Here is a tiny trained network, its code and every weight. The questions are about switching its units off for an input and a class, where a switched-off unit gives its printed mean instead of its output.

import numpy as np


def w(rows, s, z=0):
    codes = np.array(rows[::2]) - 128.0
    scale = np.full(codes.shape[1], s)
    scale[-1] = z or s
    return codes * scale


def f(y):
    return np.maximum(y, 0)


def log_softmax(a):
    a = a - a.max(-1, keepdims=True)
    return a - np.log(np.exp(a).sum(-1, keepdims=True))


def net(x, mask):
    res = np.array(x, float).reshape(1, 3) / 4 @ E
    y = f(res @ A[0][:, :-1].T + A[0][:, -1])
    res = res + np.where(mask, y, B[0][:, -1]) @ B[0][:, :-1]
    return log_softmax(res[-1] @ U[:, :-1].T + U[:, -1])


A, B = {}, {}
E = w([
[240,135,205,135,80,29,251],'x0',
[148,240,112,57,50,207,166],'x1',
[228,187,61,91,178,71,99],'x2',
],0.013)
A[0] = w([
[130,171,64,127,248,75,70,101],'N0',
[113,186,103,74,106,220,109,157],'N1',
[124,215,123,109,61,177,134,121],'N2',
[160,177,91,58,127,64,133,69],'N3',
[146,195,158,122,67,114,214,3],'N4',
[120,81,219,141,99,91,219,248],'N5',
[106,131,162,182,95,81,174,181],'N6',
],0.013,0.0041)
B[0] = w([
[137,5,185,107,105,39,83,224],'N0',
[73,138,79,164,157,253,119,228],'N1',
[167,132,129,104,92,235,183,225],'N2',
[74,178,238,158,184,137,65,211],'N3',
[215,78,115,58,92,140,182,226],'N4',
[115,56,137,36,51,113,82,251],'N5',
[147,23,147,91,150,117,98,196],'N6',
],0.012,0.02)
U = w([
[150,242,200,142,168,11,99,232],'0',
[213,199,72,77,77,144,247,3],'1',
[177,85,167,49,76,52,105,184],'2',
[43,116,87,174,202,80,46,103],'3',
[53,156,122,121,110,200,92,33],'4',
],0.011,0.0026)

Each question gives the input, the list of numbers given to net, and the class t.
The units are the neurons (one row each of A and B). Each row of codes is followed by its name. A weight is (code - 128) times the scale printed after its matrix; where a second scale follows, it is the last column's (A, B and U).
mask holds one flag per neuron, in row order. A switched-off neuron (its flag False) gives its mean, the last column of its row in B, instead of its output. The means were averaged over made-up inputs and are rounded, as every weight is.
A unit's drop is (log p(t) with every unit on - log p(t) with that unit switched off) / (log p(t) with every unit on - log p(t) with every unit switched off).
The circuit of an input: a set's keep is (log p(t) with only the set's units on - log p(t) with every unit switched off) / (log p(t) with every unit on - log p(t) with every unit switched off). Starting from all 7 units, units are removed one at a time, each time the one whose removal leaves the highest keep (on an exact tie, the one counted first), for as long as the keep stays at least 0.8.
circuit, biggest first: the units of the circuit, biggest drop first
unit that matters most: the unit with the biggest drop
top k neurons: the k neurons with the biggest drops, biggest first
drop when u is switched off: that unit's drop, to one decimal
input [-1,6,1], class 4: circuit, biggest first -> (N1)
input [3,0,7], class 0: circuit, biggest first -> (N3; N5)
input [-6,0,5], class 3: top 2 neurons -> (N4; N5)
input [0,2,-2], class 1: top 2 neurons -> (N3; N0)
input [1,7,3], class 1: top 2 neurons -> (N4; N2)
input [-3,0,1], class 3: circuit, biggest first -> (N2; N4)
input [-8,-1,8], class 3: top 3 neurons -> (N4; N5; N1)
input [-7,1,6], class 3: top 2 neurons -> (N0; N1)
input [-5,-4,-7], class 3: top 4 neurons -> (N2; N4; N1; N5)
input [3,-2,8], class 0: top 2 neurons -> (N3; N5)
input [-7,-3,3], class 3: top 2 neurons -> (N4; N5)
input [-8,2,7], class 3: top 2 neurons -> (N0; N1)
input [6,5,4], class 1: top 3 neurons -> (N0; N2; N4)
input [-8,-5,-7], class 3: unit that matters most -> N2
input [-1,0,-5], class 4: top 2 neurons -> (N0; N4)
input [-5,-5,-2], class 3: top 3 neurons -> (N4; N5; N2)
input [-7,-4,-4], class 3: drop when N2 is switched off -> 0.2
input [1,2,2], class 1: drop when N0 is switched off -> 0.3
input [-3,5,1], class 4: drop when N1 is switched off -> 0.1
input [-2,7,0], class 4: unit that matters most -> N1
